(in the rows, 128 means zero)
Each row has a class, written after it.
126 118 137 94 114 123 120 121 140 99 116 137 119 133 117 128 128 107
 121 108 110 131 155 107 125 103 105 120 123 137 135 136 135 125 131 144
 139 135 131 134 126 119 138 134 148 133 142 133 | <202>
133 126 134 109 115 121 109 124 140 105 107 128 113 133 132 125 138 132
 138 114 82 117 146 126 132 117 123 124 125 138 138 138 127 128 117 149
 130 141 142 140 129 125 125 138 130 125 130 140 | <125>
120 156 118 82 151 109 131 126 131 138 146 138 143 123 111 86 151 158 87
 143 163 131 153 125 113 97 135 115 98 142 107 119 124 125 161 110 150
 165 132 159 154 94 129 101 115 118 119 152 | <202>
153 128 132 113 115 110 129 146 136 103 111 119 120 133 126 124 133 115
 142 123 76 111 135 124 136 113 112 123 127 152 122 125 116 115 112 141
 138 140 149 135 135 135 115 124 139 129 129 138 | <30>
105 155 149 152 131 98 146 185 126 127 121 102 141 124 169 169 168 121
 113 101 147 161 109 117 85 149 139 137 86 191 167 146 142 120 117 94
 146 123 154 126 155 170 85 171 124 138 129 99 | <17>
143 140 134 114 137 80 127 171 105 136 153 165 108 96 176 137 132 180
 107 102 144 189 132 146 120 135 99 107 145 140 186 80 106 124 145 142
 143 185 176 142 129 140 91 142 124 119 146 108 | <131>
130 134 127 54 102 112 144 102 142 117 131 78 150 119 142 145 128 144 92
 132 109 140 131 150 110 130 116 155 102 171 185 167 111 140 111 115 200
 117 62 156 133 72 131 115 134 150 157 130 | <144>
144 130 138 109 125 131 129 135 160 86 119 128 123 124 118 123 133 98
 132 96 110 121 142 114 127 102 107 127 129 144 138 120 126 120 121 137
 137 140 138 126 134 130 131 136 134 136 133 133 | <131>
134 124 149 157 122 103 83 83 122 106 107 138 142 159 142 157 102 116
 131 111 111 115 109 144 93 105 121 122 110 135 141 136 121 132 151 120
 155 118 141 123 106 109 101 149 138 137 86 150 | <125>
123 108 118 151 85 182 126 125 143 102 157 117 144 140 164 145 155 170
 116 153 94 77 140 121 139 144 111 176 94 140 111 140 158 141 159 103 81
 108 117 108 130 121 143 144 117 114 116 155 | <202>
117 118 138 111 82 205 123 119 128 129 155 125 137 119 149 107 164 177
 114 103 77 129 163 143 145 102 112 129 85 143 153 118 134 148 149 117
 114 115 120 126 124 99 157 114 81 94 133 155 | <203>
99 168 129 141 142 132 109 158 127 144 157 120 133 128 170 68 182 132 95
 120 145 133 121 160 117 92 116 142 103 160 125 110 74 131 102 118 135
 100 173 120 142 104 141 134 85 82 87 148 | <203>
130 130 126 110 107 123 140 135 136 105 138 122 118 129 120 124 152 105
 122 126 99 118 143 135 120 120 104 131 128 147 165 130 117 122 121 147
 142 130 132 134 126 114 132 131 132 123 130 126 | <144>
143 108 113 75 142 97 121 95 131 146 104 110 123 141 115 116 138 123 137
 149 90 107 111 158 113 85 152 93 141 152 110 150 151 129 157 126 154
 178 125 118 156 110 121 162 129 168 129 166 | <43>
168 126 103 138 147 123 137 112 118 170 122 98 114 127 89 133 150 143
 137 148 91 93 121 159 147 102 165 125 128 135 123 78 131 122 118 143
 123 146 117 147 120 144 116 127 90 130 104 155 | <17>
143 117 118 112 102 131 122 121 142 111 119 120 121 128 129 137 130 106
 140 105 85 117 148 114 116 116 106 127 122 143 139 137 123 117 123 129
 141 137 139 135 131 130 126 137 140 135 144 129 | <91>
141 139 134 99 116 137 118 122 145 108 109 112 101 127 118 129 124 120
 140 119 100 119 162 125 108 103 102 123 130 151 143 139 115 116 128 141
 134 141 145 130 134 123 143 137 138 135 144 143 | <43>
123 113 119 140 118 154 111 153 130 115 110 134 129 114 150 141 191 146
 91 117 155 120 150 119 114 108 126 166 107 138 146 148 142 143 184 145
 127 109 159 138 131 138 120 118 110 76 145 114 | <6>
92 93 135 92 151 101 137 125 97 121 136 119 126 142 98 100 156 163 115
 185 154 84 133 182 74 144 115 160 96 156 157 131 109 119 101 122 188
 103 170 117 149 124 119 100 137 117 121 99 | <144>
135 121 125 109 113 126 123 117 149 122 121 115 121 125 118 110 139 119
 130 99 114 116 142 124 125 107 112 120 125 142 127 125 118 133 112 129
 131 134 143 133 132 118 136 137 132 133 145 131 | <203>
136 116 153 100 130 91 108 132 139 147 102 149 124 99 145 133 132 144
 111 94 174 121 89 122 88 126 119 99 148 148 151 62 112 116 87 136 152
 89 150 158 126 136 100 116 153 138 141 102 | <6>
145 141 133 98 115 136 137 140 126 154 112 165 120 155 110 143 179 165
 105 134 72 73 132 140 122 97 94 92 136 157 171 155 109 132 158 99 122
 131 127 179 109 155 139 129 99 130 86 138 | <159>
142 118 148 126 133 121 152 113 90 194 159 70 114 129 124 126 144 162
 127 105 150 157 146 179 112 148 147 113 104 132 155 124 119 140 151 117
 147 134 197 117 102 92 117 131 123 131 180 124 | <203>
133 151 125 131 103 123 130 157 153 148 100 137 109 144 142 125 174 133
 123 129 104 84 173 118 114 108 105 146 103 156 124 144 126 114 115 149
 139 62 85 130 154 141 136 156 118 112 114 163 | <56>
153 139 120 129 99 106 124 143 141 111 175 128 139 124 128 127 134 166
 104 111 114 67 116 135 116 56 118 107 104 131 119 100 133 119 151 80
 125 132 127 131 98 118 133 111 154 141 127 160 | <159>
140 139 138 98 120 134 114 123 146 114 106 117 107 131 126 126 120 123
 135 117 97 118 158 120 112 103 112 110 126 150 144 133 122 119 123 144
 135 143 140 132 135 128 141 128 125 130 144 142 | <43>
108 136 104 170 147 104 130 177 128 177 127 154 108 113 124 148 177 152
 109 111 220 112 132 133 137 178 74 142 121 153 193 142 96 101 159 105
 126 139 147 140 156 144 96 153 74 131 146 121 | <17>
150 152 106 133 148 89 122 106 82 116 155 131 146 78 143 106 164 132 130
 144 145 191 105 122 130 168 75 182 62 164 172 192 141 155 70 77 175 139
 125 162 157 136 108 147 102 115 144 93 | <144>
107 133 93 66 155 124 88 145 130 110 119 154 127 134 124 87 122 182 125
 125 81 87 193 148 166 121 120 89 122 148 117 114 129 126 102 137 113
 169 150 125 164 147 148 113 92 110 141 146 | <43>
140 129 132 105 119 133 114 126 149 115 108 114 111 123 129 130 126 125
 142 123 104 118 156 121 111 105 108 119 127 148 137 134 121 113 117 141
 135 147 139 133 138 121 145 133 128 132 149 137 | <43>
123 125 129 148 140 150 116 165 156 150 163 156 107 162 148 107 197 129
 144 151 130 107 102 159 123 100 119 128 127 123 160 116 139 165 119 126
 111 129 137 161 159 156 90 111 140 115 85 189 | <17>
94 146 128 96 182 157 118 152 160 155 126 128 119 128 126 75 140 136 120
 140 92 107 84 135 97 75 126 126 154 135 98 111 73 145 87 123 149 159
 139 149 128 112 116 120 99 136 73 142 | <203>
145 126 130 110 101 128 139 145 138 117 120 135 124 118 127 136 129 124
 128 111 95 127 145 138 118 106 96 123 135 139 145 129 121 129 128 135
 143 142 143 132 127 122 134 138 144 133 141 137 | <6>
112 149 117 121 140 113 125 140 153 197 172 104 125 112 113 101 171 149
 106 109 95 135 141 144 114 87 142 140 107 148 119 139 137 166 128 81
 134 189 131 146 121 137 108 129 82 145 122 176 | <203>
149 128 143 99 140 112 127 113 163 94 147 135 161 105 147 107 180 161
 138 162 127 92 111 145 141 119 131 127 120 140 139 99 116 88 167 141
 142 155 176 140 161 94 111 135 100 86 120 118 | <125>
113 146 150 160 126 60 104 112 143 109 116 130 127 141 156 76 119 155
 125 160 163 181 149 147 103 159 121 104 142 114 191 134 104 121 99 138
 155 132 126 129 117 99 96 157 127 134 125 89 | <125>
111 169 150 130 145 157 102 112 144 108 151 76 128 109 164 109 150 157
 120 107 137 109 127 149 102 104 119 152 90 171 130 122 112 134 149 136
 131 110 153 121 129 108 108 140 84 131 119 188 | <43>
128 126 118 107 102 119 141 127 139 100 125 123 121 131 123 136 152 111
 125 124 93 111 145 138 123 125 104 128 124 152 155 140 123 115 119 140
 145 140 132 137 131 113 137 130 138 128 130 133 | <144>
143 121 129 106 124 130 131 125 139 113 110 127 122 150 122 135 123 112
 136 113 93 121 154 127 116 103 107 147 120 150 128 140 126 116 123 137
 149 125 119 149 137 119 133 137 131 125 133 134 | <56>
98 141 114 118 109 180 119 176 117 140 143 141 121 115 122 129 191 196
 108 100 156 109 104 152 161 104 106 110 116 156 163 117 101 112 181 109
 107 98 157 158 118 124 139 119 113 121 119 164 | <17>
143 134 123 104 120 119 120 128 139 121 116 127 113 136 118 132 148 121
 129 116 108 126 129 133 123 112 111 127 132 149 151 123 122 131 144 129
 140 144 153 143 128 120 123 135 133 128 131 143 | <17>
129 139 120 148 193 117 87 120 134 59 139 156 135 131 110 71 168 90 131
 99 206 129 146 124 146 115 118 86 139 112 120 136 113 144 103 114 128
 134 171 130 139 145 124 106 132 111 118 122 | <131>
141 131 123 113 125 132 128 130 145 112 121 114 123 146 130 132 126 108
 140 117 95 125 158 121 114 112 106 142 118 149 124 135 122 115 111 138
 148 134 124 149 138 122 123 139 132 126 133 138 | <56>
140 158 108 123 108 179 150 148 138 146 166 118 153 95 145 143 160 133
 133 147 119 101 157 159 153 117 118 144 102 138 96 87 108 85 113 131
 102 145 127 148 143 95 148 118 102 98 107 193 | <6>
145 129 136 111 125 140 133 125 144 92 117 128 118 123 122 111 133 104
 133 102 104 126 147 117 122 112 110 120 116 138 137 116 137 124 118 140
 139 130 141 118 131 127 135 135 133 130 135 130 | <131>
91 134 105 118 139 169 105 128 162 161 124 121 150 134 143 114 150 133
 115 107 157 107 165 151 142 118 105 156 104 143 143 158 120 126 128 120
 112 102 156 151 110 135 123 139 88 114 131 144 | <203>
135 117 151 101 105 99 111 94 122 124 96 122 119 124 132 79 95 163 142
 122 83 146 122 176 105 79 152 175 150 129 110 109 146 134 149 118 127
 148 75 153 119 143 54 118 72 143 102 126 | <125>
116 124 112 143 113 138 137 115 123 134 119 118 97 114 140 99 181 106
 149 144 111 110 153 175 118 109 104 160 124 142 118 111 130 77 107 124
 132 133 163 102 122 127 107 132 103 104 108 150 | <144>
125 134 178 136 128 113 116 116 142 85 108 118 105 89 160 141 178 170
 145 134 103 136 146 147 115 138 102 147 127 164 186 157 111 112 85 148
 156 115 148 114 134 177 134 135 92 107 134 115 | <43>
134 129 125 103 120 130 130 125 150 127 117 121 119 133 118 113 136 120
 130 98 102 112 146 132 120 109 108 120 123 135 126 130 119 138 124 127
 133 132 144 134 130 113 131 135 132 130 143 125 | <203>
139 128 127 110 123 140 129 145 146 90 121 126 121 125 118 116 133 111
 130 112 106 119 143 111 127 104 113 118 118 139 132 119 129 115 118 141
 133 144 138 128 131 123 137 136 134 133 136 132 | <131>
150 129 131 103 126 135 129 132 151 88 113 132 119 125 115 116 129 105
 127 108 110 121 143 110 124 101 117 121 124 141 135 123 132 120 121 139
 134 139 130 133 135 124 132 133 141 136 131 137 | <131>
122 113 135 97 103 125 123 126 143 94 119 130 114 128 114 127 135 105
 126 109 96 122 146 111 122 116 97 122 126 137 136 140 129 119 133 147
 145 145 135 137 126 117 134 129 139 136 139 129 | <202>
103 93 139 101 161 96 95 132 130 98 87 140 133 121 173 162 124 146 114
 134 133 136 130 142 101 135 110 176 122 153 135 188 124 143 53 150 145
 138 165 147 98 103 160 158 124 139 165 126 | <6>
167 127 144 89 79 90 153 148 128 114 172 111 166 71 192 137 122 155 157
 115 162 100 141 153 115 108 126 122 138 133 109 122 106 73 159 135 157
 115 128 98 141 145 100 130 125 135 171 136 | <91>
145 161 162 156 132 104 126 76 108 144 129 137 123 131 104 97 153 138
 114 148 139 140 146 120 135 81 121 141 146 148 133 99 123 142 137 137
 114 120 154 98 104 178 153 161 93 109 93 160 | <159>
125 146 144 131 141 167 130 116 130 68 117 107 130 106 108 131 189 133
 151 121 128 126 132 139 162 103 136 116 139 131 97 79 112 101 169 163
 117 154 127 128 145 117 113 133 99 109 106 142 | <131>
124 166 148 117 112 109 117 101 155 128 81 141 147 142 135 129 133 116
 139 102 108 115 121 127 132 80 128 135 130 145 79 118 151 101 128 120
 108 135 128 167 104 147 123 130 103 129 98 164 | <159>
119 113 131 117 117 163 136 114 120 55 119 140 136 145 154 108 97 139
 116 113 154 87 189 148 71 125 95 147 103 137 156 150 128 120 147 137
 113 83 166 122 113 111 126 129 158 131 114 123 | <159>
143 131 148 132 120 176 132 137 158 134 170 75 98 80 125 107 168 142 150
 155 81 87 112 134 91 68 140 158 122 142 127 146 123 117 133 131 139 147
 119 116 123 146 108 115 95 142 106 190 | <43>
87 136 97 121 99 165 135 163 163 150 118 112 147 113 120 102 181 140 120
 72 133 73 170 138 149 137 125 106 121 153 101 147 108 97 144 97 104 102
 134 117 145 116 144 136 91 131 126 135 | <203>
168 124 132 164 108 128 129 106 142 125 123 92 123 166 119 139 184 147
 152 155 96 78 148 147 103 125 103 182 107 149 97 106 114 141 143 113
 156 94 104 132 181 123 113 123 127 93 105 133 | <56>
129 121 138 126 151 72 130 91 143 152 115 125 149 139 127 141 91 125 109
 114 188 139 96 138 86 162 113 134 138 155 163 142 92 125 103 115 161
 153 174 176 118 141 119 120 111 149 128 93 | <203>
143 122 134 109 113 110 132 144 132 110 106 125 122 137 129 127 126 116
 137 119 88 126 133 123 129 108 111 119 126 146 124 133 128 121 124 144
 141 145 155 139 123 135 126 124 141 134 141 138 | <30>
130 137 175 138 118 144 139 156 100 136 129 151 155 136 144 123 164 172
 148 159 78 120 94 145 114 112 153 94 112 126 96 144 145 126 155 104 119
 129 130 157 95 159 117 93 73 116 81 132 | <30>
139 126 123 104 105 117 135 134 142 104 126 121 122 131 126 134 141 114
 126 121 85 115 140 128 121 117 106 138 127 149 153 133 122 130 113 145
 143 136 123 142 130 113 131 129 137 125 136 126 | <144>
109 135 103 142 140 208 151 110 90 141 122 112 134 131 94 101 77 182 140
 95 118 137 163 152 169 149 111 117 94 122 131 111 112 129 143 129 116
 131 152 108 134 111 131 127 113 128 133 130 | <203>
113 153 132 118 162 150 130 123 134 121 119 114 125 123 149 119 177 173
 127 134 130 113 110 155 138 89 136 125 99 155 151 103 138 98 118 166
 112 145 177 204 111 156 82 122 108 120 103 168 | <159>
147 106 102 164 118 135 116 99 100 145 87 127 115 87 141 111 143 171 113
 93 172 136 132 152 104 129 104 123 115 135 137 144 114 119 114 119 144
 94 171 147 81 87 159 130 121 136 144 126 | <6>
93 215 147 81 143 146 125 132 156 116 104 116 154 147 105 123 168 151
 125 112 109 126 152 127 158 115 98 141 106 151 95 132 91 159 160 151
 133 112 151 155 145 120 149 139 106 92 122 143 | <203>
122 135 108 128 127 151 166 156 104 93 92 156 136 130 135 99 92 104 111
 122 195 146 140 112 94 102 90 160 89 110 124 163 136 77 183 124 162 62
 135 110 126 101 157 135 143 94 152 56 | <56>
148 121 138 110 108 129 135 136 143 114 108 144 125 128 120 138 127 121
 131 104 109 121 148 133 115 111 98 127 136 139 139 134 121 130 130 134
 138 133 152 135 131 116 138 133 151 130 142 135 | <6>
169 177 127 139 142 84 125 105 139 109 128 121 113 134 151 106 129 138
 117 98 70 146 105 150 160 125 116 94 125 133 159 135 133 158 115 108
 157 145 99 108 123 126 95 153 117 149 121 156 | <131>
131 130 133 108 110 115 118 124 139 106 111 126 110 127 137 118 139 127
 137 117 94 126 150 135 134 128 123 139 133 136 137 142 124 120 122 146
 128 140 145 130 134 126 122 136 127 119 131 137 | <125>
131 128 115 108 110 118 135 128 134 97 125 117 121 131 125 138 146 110
 118 122 96 109 146 130 120 120 107 129 131 151 153 135 118 128 122 144
 146 133 126 127 129 122 131 134 140 127 132 124 | <144>
149 127 140 109 95 122 136 120 141 113 109 129 126 121 123 130 135 109
 127 110 106 132 147 133 108 110 103 125 133 145 141 131 128 129 131 138
 140 132 137 135 131 114 130 143 141 136 138 142 | <6>
130 131 143 103 107 113 115 126 142 100 115 120 114 134 136 119 132 136
 137 120 76 119 140 130 129 124 111 132 129 140 138 129 119 129 120 148
 131 147 142 140 126 120 126 138 114 126 138 129 | <125>
113 165 157 115 109 96 99 115 102 134 75 117 134 154 119 141 102 168 145
 153 157 146 143 118 109 156 137 92 80 111 125 138 129 101 127 132 182
 102 123 148 124 132 88 95 163 116 153 105 | <125>
147 168 90 105 164 139 113 112 130 137 159 166 161 77 111 158 172 141
 149 138 108 91 97 109 149 155 66 91 137 109 122 110 103 153 180 133 169
 153 173 129 115 139 147 147 112 110 103 126 | <17>
135 125 129 137 101 170 127 103 98 93 109 111 169 141 167 171 84 125 148
 121 106 168 181 135 141 130 108 136 99 135 156 165 127 105 117 121 127
 128 99 146 104 151 126 139 88 120 150 100 | <91>
145 127 127 122 128 141 128 134 156 90 117 125 118 126 126 119 131 109
 130 108 108 123 141 113 126 101 111 125 119 140 143 118 130 116 114 143
 138 145 142 129 131 129 128 133 139 132 132 137 | <131>
154 89 65 138 136 120 120 79 109 123 103 114 132 108 109 112 129 152 143
 125 77 115 132 148 168 134 106 146 117 157 139 119 112 97 80 93 165 127
 179 90 151 141 148 152 144 115 130 96 | <91>
122 133 135 119 140 126 146 141 144 106 129 95 126 86 104 155 193 111
 142 121 222 142 124 124 122 148 112 143 125 120 131 182 120 109 138 86
 173 130 110 142 148 146 105 100 158 143 171 101 | <131>
112 113 181 158 96 77 129 119 140 86 157 137 153 105 124 178 162 147 136
 113 122 159 132 112 109 186 130 153 109 155 148 168 136 134 152 142 154
 171 155 126 162 122 130 134 146 129 113 144 | <202>
136 130 117 120 111 131 131 125 150 112 115 114 117 127 114 114 139 124
 134 100 112 109 144 128 122 117 104 124 122 139 130 136 112 128 120 132
 129 128 150 138 132 117 133 138 144 132 139 125 | <203>
130 144 144 168 98 189 141 104 156 148 147 137 121 113 158 137 156 169
 148 150 75 102 155 113 141 128 91 132 117 108 134 88 144 129 114 125
 119 133 104 91 121 140 142 125 116 107 107 178 | <159>
141 137 166 77 124 63 105 105 114 126 92 114 116 110 145 95 191 178 132
 133 128 168 156 141 113 120 157 105 136 134 124 177 115 152 129 151 200
 129 178 125 130 122 149 110 140 98 163 122 | <125>
144 159 94 132 154 149 132 116 107 142 139 123 147 116 123 111 108 119
 124 122 144 129 137 139 114 144 102 134 123 158 156 142 96 120 174 90
 147 139 150 104 143 120 79 173 96 142 90 134 | <17>
147 151 121 124 119 58 75 176 113 145 142 102 158 111 172 135 177 177
 125 128 118 121 90 148 122 126 152 106 97 147 113 131 78 112 99 97 182
 108 146 160 142 85 111 119 144 100 121 105 | <125>
119 125 136 139 139 141 133 118 156 128 170 144 152 93 119 103 169 111
 130 99 98 77 143 136 116 126 111 154 126 144 106 106 110 153 121 122
 122 138 132 104 160 148 144 126 50 107 75 145 | <203>
102 99 118 181 151 175 117 131 148 174 124 152 109 183 123 103 147 91
 130 115 139 135 135 130 140 85 103 160 120 121 109 92 138 120 116 94
 124 141 124 120 156 114 144 106 96 90 113 157 | <56>
100 124 126 142 119 98 79 136 104 108 151 162 142 123 145 113 127 129
 111 87 137 205 146 119 113 126 105 111 86 158 180 186 147 141 113 120
 124 183 149 207 108 130 101 142 103 153 116 151 | <202>
121 118 109 119 142 117 137 133 102 106 131 151 113 108 96 156 119 148
 109 128 129 142 113 98 170 124 106 103 117 126 146 122 133 95 145 124
 152 194 146 118 136 151 132 120 141 123 156 107 | <202>
155 137 119 101 119 75 109 127 100 157 148 113 144 104 126 107 161 112
 130 109 173 127 192 110 103 121 123 110 102 153 101 177 117 137 94 87
 159 111 152 120 133 163 159 129 116 132 176 134 | <91>
151 142 117 82 179 112 161 128 164 141 139 104 132 121 87 140 140 125 99
 102 124 105 155 119 139 115 147 148 115 142 132 153 149 151 144 114 125
 161 130 171 125 144 121 117 116 144 154 124 | <202>
151 137 131 79 129 173 159 144 119 131 121 104 137 102 113 135 134 89
 113 87 106 134 123 142 149 55 138 137 150 145 115 110 121 124 143 100
 123 110 90 114 124 134 128 137 111 129 137 120 | <6>
139 166 105 121 166 130 88 89 104 129 158 121 116 79 130 80 136 149 126
 109 174 147 180 149 134 124 91 99 106 171 172 145 82 97 102 123 156 141
 242 111 124 143 139 133 119 114 125 181 | <43>
